Below are the code and all the weights of a small trained network. Each question names an input and a class and asks about switching units off, where a switched-off unit gives its printed mean instead of its output.

import numpy as np


def w(rows, s, z=0):
    codes = np.array(rows[::2]) - 128.0
    scale = np.full(codes.shape[1], s)
    scale[-1] = z or s
    return codes * scale


def norm(h):
    return h / np.sqrt((h * h).mean(-1, keepdims=True) + 1e-5)


def f(y):
    return np.maximum(y, 0)


def log_softmax(a):
    a = a - a.max(-1, keepdims=True)
    return a - np.log(np.exp(a).sum(-1, keepdims=True))


def net(x, mask):
    res = np.array(x, float).reshape(1, 5) / 4 @ E
    u = 0
    for l in range(2):
        y = f(norm(res) @ A[l][:, :-1].T + A[l][:, -1])
        res = res + np.where(mask[u : u + 9], y, B[l][:, -1]) @ B[l][:, :-1]
        u += 9
    return log_softmax(norm(res)[-1] @ U[:, :-1].T + U[:, -1])


A, B = {}, {}
E = w([
[40,110,92],'x0',
[2,198,221],'x1',
[112,124,119],'x2',
[203,146,165],'x3',
[84,26,232],'x4',
],0.0063)
A[0] = w([
[67,92,156,128],'0.n0',
[121,33,196,184],'0.n1',
[166,1,99,87],'0.n2',
[162,84,93,250],'0.n3',
[110,145,125,53],'0.n4',
[114,216,168,60],'0.n5',
[155,171,87,57],'0.n6',
[62,76,78,1],'0.n7',
[155,76,140,75],'0.n8',
],0.0098,0.0026)
B[0] = w([
[180,142,169,205],'0.n0',
[165,62,208,253],'0.n1',
[4,50,44,227],'0.n2',
[213,88,100,212],'0.n3',
[113,157,115,134],'0.n4',
[37,138,90,182],'0.n5',
[177,119,139,160],'0.n6',
[165,135,121,166],'0.n7',
[87,90,75,164],'0.n8',
],0.012,0.0056)
A[1] = w([
[124,119,12,108],'1.n0',
[149,135,178,62],'1.n1',
[166,92,132,135],'1.n2',
[89,129,147,196],'1.n3',
[102,187,113,5],'1.n4',
[152,118,125,86],'1.n5',
[133,251,126,62],'1.n6',
[123,154,87,190],'1.n7',
[173,155,89,113],'1.n8',
],0.018,0.0024)
B[1] = w([
[147,207,228,253],'1.n0',
[120,182,194,166],'1.n1',
[84,114,48,208],'1.n2',
[176,140,166,194],'1.n3',
[54,150,91,172],'1.n4',
[121,97,109,150],'1.n5',
[7,94,44,203],'1.n6',
[161,171,137,181],'1.n7',
[202,149,73,182],'1.n8',
],0.015,0.0072)
U = w([
[192,157,67,253],'0',
[162,8,95,93],'1',
[55,175,64,89],'2',
[117,115,217,198],'3',
[177,205,125,163],'4',
[119,11,128,58],'5',
[38,184,114,17],'6',
[111,116,217,108],'7',
],0.017,0.0024)

Each question gives the input, the list of numbers given to net, and the class t.
The units are the neurons (one row each of A and B). Each row of codes is followed by its name. A weight is (code - 128) times the scale printed after its matrix; where a second scale follows, it is the last column's (A, B and U).
mask holds one flag per neuron, layer by layer. A switched-off neuron (its flag False) gives its mean, the last column of its row in B, instead of its output. The means were averaged over made-up inputs and are rounded, as every weight is.
A unit's drop is (log p(t) with every unit on - log p(t) with that unit switched off) / (log p(t) with every unit on - log p(t) with every unit switched off).
The circuit of an input: a set's keep is (log p(t) with only the set's units on - log p(t) with every unit switched off) / (log p(t) with every unit on - log p(t) with every unit switched off). Starting from the 12 units with the biggest drops (on a tie, the unit counted first), units are removed one at a time, each time the one whose removal leaves the highest keep (on an exact tie, the one counted first), for as long as the keep stays at least 0.8.
circuit, biggest first: the units of the circuit, biggest drop first
unit that matters most: the unit with the biggest drop
top k neurons: the k neurons with the biggest drops, biggest first
k most important neurons of layer l: the k neurons of layer l with the biggest drops, biggest first
drop when u is switched off: that unit's drop, to one decimal
input [6,3,1,-8,5], class 7: unit that matters most -> 0.n2
input [1,-1,-1,-6,1], class 5: 2 most important neurons of layer 1 -> 1.n8; 1.n6
input [-7,8,1,1,-2], class 2: top 2 neurons -> 0.n1; 1.n6
input [5,-6,4,-7,0], class 4: circuit, biggest first -> 1.n0; 0.n3
input [7,0,-4,-5,1], class 5: 2 most important neurons of layer 0 -> 0.n2; 0.n0
input [3,-8,0,-7,-2], class 4: top 2 neurons -> 1.n0; 0.n1
input [-5,1,3,4,0], class 2: top 2 neurons -> 0.n1; 0.n2
input [8,-4,1,6,-8], class 4: 2 most important neurons of layer 0 -> 0.n1; 0.n0
input [2,-2,0,-3,-7], class 4: top 3 neurons -> 1.n0; 0.n1; 0.n0
input [5,0,5,-2,3], class 5: top 3 neurons -> 1.n0; 1.n2; 0.n7
input [-6,5,-4,-1,-4], class 2: 2 most important neurons of layer 1 -> 1.n6; 1.n0
input [-1,3,3,7,-6], class 2: top 2 neurons -> 1.n6; 0.n2
input [3,-3,0,0,-2], class 4: top 2 neurons -> 1.n0; 0.n1
input [3,-6,-7,0,-6], class 4: circuit, biggest first -> 1.n0
input [3,-4,7,-4,-2], class 4: drop when 1.n0 is switched off -> 0.6
input [7,-6,-8,-1,-5], class 4: drop when 0.n3 is switched off -> -0.1
input [3,-5,-8,-6,-4], class 4: drop when 1.n0 is switched off -> 0.6
